Facts:
besim γ zeduk; bretrar γ groflel; briflo γ livin; bustostur γ trigil; dibu γ steflem; dila γ noflek
ditafli γ lunetrum; drami γ roskim; dristen γ letak; dugi γ tekuplo; fara γ flesen; feboki γ ditafli
fere γ futror; fledrarir γ fara; flesen γ zeplo; flifli γ vagan; fliplegan γ kinas; flususim γ zibos
fodri γ tidra; fudrel γ sikul; futror γ luse; gregoda γ fledrul; gretravol γ fere; grida γ fliplegan
groflel γ nutrubrun; grusi γ dila; gunil γ briflo; guza γ tostar; kiklim γ tesagun; kinas γ potre
kizun γ dage; klafe γ dristen; kletre γ pudroklo; klifo γ mustem; klivi γ zaklem; klofu γ bustostur
letak γ flususim; luzil γ guza; miberar γ klafe; mipopok γ gretravol; mufil γ zunumer; muflu γ klivi
mustem γ klofu; nebregror γ totam; nepu γ grusi; noflek γ besim; nutrubrun γ stabraplam; potre γ luzil
povol γ flifli; pudroklo γ muflu; rinir γ gelas; ristol γ tobriflan; roskim γ mufil; saplek γ skobik
sikul γ zugil; skeflol γ bromem; skegisko γ dibu; sketrakle γ tredrifor; skobik γ mipopok; skosus γ drami
sozuzis γ miberar; stabraplam γ gregoda; steflem γ peme; tesagun γ turom; tidra γ skosus; tiklis γ klifo
tobriflan γ kiklim; tostar γ babedruk; tredrifor γ fodri; trupi γ skeflol; turom γ bretrar; vafi γ kletre
vagan γ rinir; zaklem γ skegisko; zeduk γ zepim; zepim γ fudrel; zeplo γ ristol; zibos γ nurestik
zugil γ sketrakle; zunumer γ sozuzis; babedruk τ nurestik; besim τ tiklis; bodriklen τ stabraplam; bradruro τ gregoda
bratrodren τ grida; bretrar τ flosevak; briflo τ sotar; brilo τ plera; bromem τ zeplo; brula τ vagan
bustostur τ tostar; dage τ tador; diflo τ totam; digru τ saplek; ditafli τ futror; dokon τ nostol
dristen τ skibru; drotrar τ gelas; dugi τ gotur; fabrer τ vazom; fara τ fliplegan; feboki τ muno
fere τ mipopok; fledrarir τ groflel; fledrul τ roskim; flegru τ zibos; flesen τ vivus; flifli τ muflu
fliplegan τ sutre; fliples τ kebe; flosevak τ tratradres; flususim τ briflo; galo τ klofu; gelas τ flususim
gopus τ lunetrum; gotur τ granuplok; gregoda τ klestises; gretravol τ trumol; grida τ bretrar; groflel τ ditafli
gunil τ mufil; guza τ stidro; kebe τ peme; kigu τ poka; kiklim τ pudroklo; kinas τ drotrar
klafe τ fliples; klestises τ dokon; klifo τ fledrarir; klivi τ nepu; klofu τ rinir; kloklazu τ bodriklen
kofus τ skadam; kuflin τ zukem; letak τ guza; livin τ nabrel; lunetrum τ plaflil; lustes τ klifo
mipopok τ visto; mufil τ brula; muflu τ bradruro; muno τ brilo; mustem τ zoso; nabrel τ noflek
nepu τ skosus; nitas τ livin; noflek τ puvo; nostol τ tesagun; novivur τ potre; nurestik τ fara
padonus τ lustes; panuk τ zeduk; plaflil τ diflo; plapen τ kiklim; plera τ zaklem; poka τ fudrel
potre τ rebu; pudroklo τ dugi; puvo τ klivi; rebu τ skatraflis; rinir τ turom; ristol τ babedruk
roskim τ kinas; saplek τ gopus; skegisko τ fabrer; sketrakle τ galo; skibru τ gretravol; skosus τ kloklazu
skulaklo τ zibem; stabraplam τ dristen; stidro τ bratrodren; sutre τ kigu; tador τ skulaklo; tepluk τ nitas
tesagun τ besim; tiklis τ klafe; tostar τ mustem; tratradres τ kofus; tribor τ fere; trigil τ ristol
trumol τ pleplok; turom τ trigil; vabrezis τ dage; vagan τ flifli; vazom τ zunumer; visto τ flegru
vivus τ letak; zaklem τ zepim; zepim τ kuflin; zeplo τ sketrakle; zibem τ gunil; zugil τ plapen
zukem τ tribor; zunumer τ vabrezis; babedruk δ a; besim δ a; bodriklen δ d; bradruro δ d
bratrodren δ b; bretrar δ e; briflo δ a; brilo δ a; bromem δ c; brula δ d
bustostur δ d; dage δ a; dibu δ a; diflo δ f; digru δ a; dila δ e
ditafli δ d; dokon δ b; drami δ b; dristen δ a; drotrar δ a; dugi δ d
fabrer δ a; fara δ b; feboki δ a; fere δ b; fledrarir δ e; fledrul δ a
flegru δ b; flesen δ a; flifli δ a; fliplegan δ a; fliples δ a; flosevak δ d
flususim δ a; fodri δ f; fudrel δ a; futror δ c; galo δ d; gelas δ c
gopus δ b; gotur δ a; granuplok δ a; gregoda δ a; gretravol δ a; grida δ b
groflel δ a; grusi δ c; gunil δ e; guza δ a; kebe δ b; kigu δ d
kiklim δ a; kinas δ a; kizun δ a; klafe δ f; klestises δ f; kletre δ b
klifo δ d; klivi δ d; klofu δ e; kloklazu δ b; kofus δ b; kuflin δ c
letak δ a; livin δ e; lunetrum δ c; luse δ a; lustes δ c; luzil δ a
miberar δ a; mipopok δ a; mufil δ d; muflu δ b; muno δ b; mustem δ c
nabrel δ b; nebregror δ b; nepu δ a; nitas δ a; noflek δ a; nostol δ e
novivur δ b; nurestik δ d; nutrubrun δ d; padonus δ d; panuk δ a; peme δ a
plaflil δ a; plapen δ a; pleplok δ e; plera δ a; poka δ c; potre δ c
povol δ b; pudroklo δ b; puvo δ b; rebu δ c; rinir δ a; ristol δ c
roskim δ a; sabrum δ e; saplek δ a; sikul δ f; skadam δ d; skatraflis δ c
skeflol δ c; skegisko δ c; sketrakle δ c; skibru δ b; skobik δ c; skosus δ a
skulaklo δ a; sotar δ a; sozuzis δ a; stabraplam δ a; steflem δ a; stidro δ b
sutre δ e; tador δ e; tekuplo δ b; tepluk δ c; tesagun δ a; tidra δ a
tiklis δ d; tobriflan δ d; tostar δ b; totam δ a; tratradres δ c; tredrifor δ a
tribor δ c; trigil δ b; trumol δ a; trupi δ b; turom δ b; vabrezis δ a
vafi δ b; vagan δ b; vazom δ a; visto δ a; vivus δ a; zaklem δ a
zeduk δ b; zepim δ f; zeplo δ c; zibem δ a; zibos δ a; zoso δ a
zugil δ b; zukem δ a; zunumer δ d

Known rows:
-12,-6,-9,13,-2,-10,-21,-6,5,-2,3,-4,-5,-7,10,2,5,0,8,-4,4,-5,-12,17,-5,-2,11,3,-10,2,0,-9,-9,-6,-2,-10,-7,-6,-11,-2,9,14,13,1,-11 : saplek
-7,-6,-13,34,-2,-5,-12,-1,-7,-1,-2,-4,-9,-1,7,5,1,2,8,-3,7,5,-5,18,-2,-10,8,0,-5,-6,0,-2,-13,-7,-5,-14,-3,-7,-16,-3,20,17,19,-5,-9 : sozuzis
-14,-10,-11,7,-4,-13,-21,-7,10,-3,10,-4,4,-14,7,7,10,3,5,-7,2,-11,-15,14,-10,-7,13,2,-10,1,-1,-15,-3,-9,-3,-9,-18,-10,-16,-10,9,15,7,6,-13 : dila
-1,-4,-6,3,-2,-7,-16,-8,-1,0,-11,-1,-8,-15,5,2,1,0,4,-8,4,-3,-24,15,-5,4,9,1,0,-4,7,3,1,-8,-6,-13,-4,-14,-10,-6,1,7,14,1,-12 : nabrel
-3,1,-3,6,2,-6,-16,-11,1,-2,-1,-2,-11,-10,9,3,0,0,6,-6,4,0,-23,18,-5,5,15,2,-4,-3,5,-1,-4,-8,0,-15,-1,-16,-9,-6,4,7,16,4,-13 : plapen
-22,-10,-16,7,1,-7,-25,-11,12,-5,7,-7,-14,-20,1,7,12,2,8,-1,-2,-9,-12,13,-11,-8,11,7,-3,2,2,-7,2,-14,-7,-6,-18,-12,-24,-6,10,19,6,4,-12 : zugil
-9,-12,-7,12,-6,-12,-12,-7,4,4,8,6,6,-17,6,10,9,5,10,-2,1,-11,-13,14,-10,-8,9,-1,-3,0,3,-13,-13,-5,2,-17,-12,-11,-11,-7,8,15,13,3,-3 : tiklis
-3,1,-3,6,2,-6,-16,-10,1,-2,-1,-2,-11,-10,9,3,0,0,6,-6,4,0,-23,18,-5,5,15,2,-4,-3,5,-1,-4,-7,0,-15,-2,-15,-9,-6,4,7,16,4,-13 : gotur
2,1,-15,4,-2,-9,-8,-7,8,-3,2,-2,-4,-9,6,7,-1,2,2,-11,3,-7,-24,12,-2,0,12,-2,1,-3,10,0,0,-4,-3,-10,-5,-21,-12,-9,-3,9,19,5,-15 : diflo
-8,-11,-13,16,-2,-18,-16,-2,4,-1,10,-2,8,-9,12,6,9,2,2,-5,6,-7,-11,17,-10,-4,12,-1,-11,-2,0,-7,-7,-9,2,-10,-14,-11,-17,-8,4,11,11,4,-11 : gunil
0,-2,-6,5,2,-11,-10,-8,2,5,1,-2,3,-16,6,5,2,2,6,-4,3,-4,-27,14,-10,-4,13,-3,1,-5,7,-4,-6,-5,6,-20,-9,-21,-11,-12,2,5,18,8,-8 : nostol
-9,-5,-16,11,-3,-11,-18,-4,9,-2,2,-7,-2,-5,10,0,3,-1,6,-6,4,-8,-11,15,-2,-3,7,1,-6,3,3,-8,-5,-4,-4,-7,-7,-9,-13,-2,5,15,15,0,-14 : futror
-9,-5,-13,8,-6,-15,-23,-3,0,1,-7,-3,-8,-15,8,-3,5,-1,5,-3,2,-7,-11,17,-2,-2,14,-3,-14,6,1,-7,-10,-5,1,-6,-6,3,-4,0,3,11,8,-5,-8 : stabraplam
-9,0,-17,7,-2,-23,-19,-2,4,8,1,-3,-10,-21,7,-11,6,-2,10,7,3,-13,-9,16,-3,-3,16,-6,-11,9,8,-10,-20,-4,14,-7,-7,3,-2,2,-6,8,13,-1,-2 : tesagun
-11,-4,-15,31,0,-5,-15,-3,-4,-2,1,-5,-16,-6,4,7,3,2,8,-2,4,4,-7,18,-4,-12,12,1,-5,-5,0,-1,-10,-9,-5,-12,-7,-8,-19,-5,20,18,16,-4,-9 : roskim
-13,-10,-9,15,1,-13,-20,-4,5,0,6,-5,0,-8,13,3,8,-3,8,0,4,-5,-9,18,-8,-3,9,1,-8,5,-1,-7,-10,-6,3,-11,-8,-8,-15,0,6,12,14,0,-9 : flifli
-21,-8,-21,-1,-1,-7,-18,-9,23,-12,13,-11,-6,-15,0,19,9,2,1,-3,3,-15,-15,9,-9,-8,11,2,-7,4,3,-13,1,-7,-7,-3,-17,-17,-20,-8,3,24,6,6,-17 : zepim
-1,2,-10,5,2,-7,-14,-8,5,-2,-2,-5,-9,-8,7,2,-1,-1,4,-8,4,-3,-23,15,-3,3,11,1,0,-1,8,1,-1,-5,-2,-11,-2,-18,-11,-6,-1,8,19,4,-15 : skatraflis
-10,-10,-3,10,-3,-9,-21,-6,6,-2,3,-4,5,-2,15,2,4,-1,9,-7,6,-6,-13,18,-5,1,6,5,-9,3,-3,-13,-8,-3,-4,-13,-5,-7,-9,0,10,13,15,1,-13 : steflem
-2,4,-8,6,-2,-12,-16,-8,3,-3,2,-1,-7,-12,8,-2,-2,1,9,-10,1,-6,-25,15,-2,5,9,9,4,-8,10,2,-2,-11,-4,-15,-3,-16,-12,-4,4,9,17,7,-11 : bratrodren

Rows:
No name comes twice in this set of rows, the named rows included.
-6,-1,-23,8,-4,-18,-18,-3,8,4,2,-5,-12,-11,8,-13,5,1,6,-2,5,-12,-6,15,1,-1,14,-3,-11,5,8,-10,-11,-4,2,0,-9,0,-7,-2,-6,11,15,-2,-11 | zeplo
-1,-6,-24,28,-4,-8,-4,3,2,4,0,-5,4,-2,4,8,0,2,7,-4,5,-3,-7,11,-1,-18,1,-5,4,-2,5,-5,-11,1,-4,-13,-6,-14,-17,-5,11,19,24,-4,-7 | klafe
0,-7,-2,8,-1,-12,-8,-9,-1,0,10,9,1,-16,10,13,7,4,3,-7,4,-6,-22,16,-11,6,16,0,-2,-6,7,1,-6,-11,3,-17,-7,-21,-13,-12,-1,6,14,6,-7 | brula
-11,1,-14,12,-5,-20,-22,-4,5,-1,6,-3,-9,-11,11,-6,3,0,9,-4,1,-10,-11,17,0,0,14,3,-12,3,4,-9,-13,-8,3,-7,-6,2,-7,1,5,12,11,1,-8 | flesen
-9,-21,-2,8,-3,-12,-19,-3,11,2,3,-4,26,1,20,1,7,-3,10,-6,9,-10,-11,17,-8,4,-8,6,-2,3,-3,-14,-6,0,-6,-16,-6,-11,-12,4,4,12,19,3,-12 | muflu
3,-2,-6,7,-1,-7,-11,-11,1,3,2,0,-6,-10,8,-3,4,6,3,-9,6,-4,-23,16,-6,1,18,-2,-4,-9,7,-7,-2,-8,-2,-14,-11,-18,-11,-17,2,5,18,7,-15 | sutre
-22,-11,-8,2,4,-7,-27,-11,14,0,7,-8,-5,-18,6,8,11,-2,12,2,-4,-8,-14,15,-14,-9,11,4,-5,11,-2,-15,-4,-6,3,-11,-15,-13,-17,-3,9,15,9,6,-9 | besim
-9,-10,-8,13,-3,-7,-20,-8,5,2,4,-4,-7,-4,12,-6,8,3,9,-4,5,-5,-7,18,-4,-1,12,2,-11,3,0,-15,-8,-4,-5,-9,-9,-5,-11,-6,8,12,16,0,-14 | fliplegan
0,-3,-1,6,-5,-9,-8,-11,-1,-1,6,9,-3,-16,7,10,4,6,4,-10,3,-7,-24,15,-7,4,17,1,-3,-9,8,-3,-6,-10,-2,-18,-6,-18,-9,-12,4,8,14,6,-9 | padonus
-3,-2,0,4,4,-6,-15,-11,2,2,-3,-3,-5,-11,8,3,0,-2,9,-3,3,-1,-24,17,-7,2,11,1,0,0,5,-4,-6,-4,3,-19,-2,-18,-8,-5,3,6,20,5,-10 | peme
-3,5,-3,7,1,-9,-17,-10,2,-4,2,-2,-10,-10,9,2,-2,0,9,-9,0,-2,-25,18,-3,4,15,6,-2,-4,6,0,-4,-9,0,-16,-1,-15,-9,-5,7,7,17,6,-12 | vivus
-8,-8,-16,10,-5,-12,-18,-7,5,5,2,-2,-10,-11,9,-14,9,4,8,-2,7,-11,-6,15,-2,0,10,1,-7,0,7,-12,-8,-7,-5,-5,-12,-2,-11,-5,0,12,15,-1,-12 | fara
1,0,-6,6,-2,-11,-11,-8,1,0,2,-1,-1,-13,7,5,1,4,3,-9,5,-4,-26,15,-7,0,16,-1,-4,-8,6,-3,-3,-8,0,-16,-9,-18,-10,-13,3,6,15,7,-13 | sabrum
-5,-2,-22,7,-7,-21,-18,-5,4,8,1,-1,-17,-18,7,-22,9,5,7,2,7,-16,-5,15,1,3,15,-3,-11,2,12,-11,-14,-9,2,0,-12,5,-5,-4,-9,8,13,-2,-8 | turom

Now the same things, written a new way:
Known rows:
3,-9,-6,6,12,-18,-7,-2,16,-5,5,3,1 : trupi
-11,10,4,7,0,-9,-17,2,21,3,3,13,3 : mipopok
-10,3,3,-1,-4,-11,-7,0,22,-7,14,6,4 : gretravol
9,13,-9,3,20,-10,-5,3,18,-23,11,0,-4 : skibru
-7,34,11,0,11,-8,-2,-2,26,-2,31,2,-2 : dage
12,-15,-15,0,12,-21,-11,2,20,-4,3,5,6 : nutrubrun
-6,3,-1,-4,0,-10,-9,0,27,-8,15,9,0 : stabraplam
-8,34,9,0,13,-8,-3,-1,25,-3,27,2,-2 : fabrer
-7,32,5,-1,17,-4,-6,3,21,-9,17,3,-3 : plapen
0,14,6,19,1,-26,-13,2,18,12,28,5,-16 : sozuzis
-14,32,7,-5,21,-7,-2,8,18,-6,24,-6,0 : babedruk
-3,27,1,5,21,-7,-6,6,23,-10,17,1,-5 : rebu
-7,33,5,-1,16,-4,-6,3,21,-9,17,3,-3 : drotrar
-2,31,1,12,20,-4,-17,9,23,-8,5,9,-6 : tribor
-7,26,2,3,24,-9,-4,9,21,-8,21,-3,-4 : bromem
14,-16,-17,-1,14,-21,-13,3,23,-3,4,7,5 : tobriflan
-3,27,1,5,20,-7,-6,6,24,-10,17,1,-6 : lustes
-7,0,1,7,5,-15,-8,2,23,0,12,5,1 : mustem
8,9,-8,-1,25,-17,-3,8,13,-14,11,-7,4 : kigu
12,10,-11,0,26,-16,-6,2,16,-15,3,1,-1 : skadam

Rows:
No name comes twice in this set of rows, the named rows included.
16,7,-12,0,16,-13,-5,5,16,-28,9,-1,2 | bodriklen
12,13,-8,8,23,-2,1,1,13,-16,15,-4,-2 | dokon
-17,7,8,-2,7,-15,-3,3,17,3,18,-2,5 | rinir
1,-7,5,7,13,-12,6,-15,0,-8,-2,2,-3 | fodri
-3,30,3,1,15,4,-1,3,17,-12,20,0,-1 | fliples
-10,9,15,5,0,-12,4,-6,12,2,14,5,-2 | tidra
-5,7,3,2,2,-4,-2,-2,21,1,22,4,4 | gregoda
-12,-2,5,3,5,-10,-2,-1,20,-4,8,4,6 | grusi
-16,6,17,-1,-1,-6,9,-8,11,-4,8,5,5 | tredrifor
-3,-4,-4,5,10,-15,-7,-2,21,-3,6,4,-1 | fledrarir
-7,13,4,11,2,-14,-17,2,20,5,11,10,-4 | zibos
-1,-15,-10,6,7,-19,-13,0,19,-5,3,1,8 | pudroklo
-13,6,4,1,0,-11,-10,0,22,-1,14,5,6 | steflem
8,10,-8,0,26,-19,-3,10,11,-13,14,-10,3 | nurestik

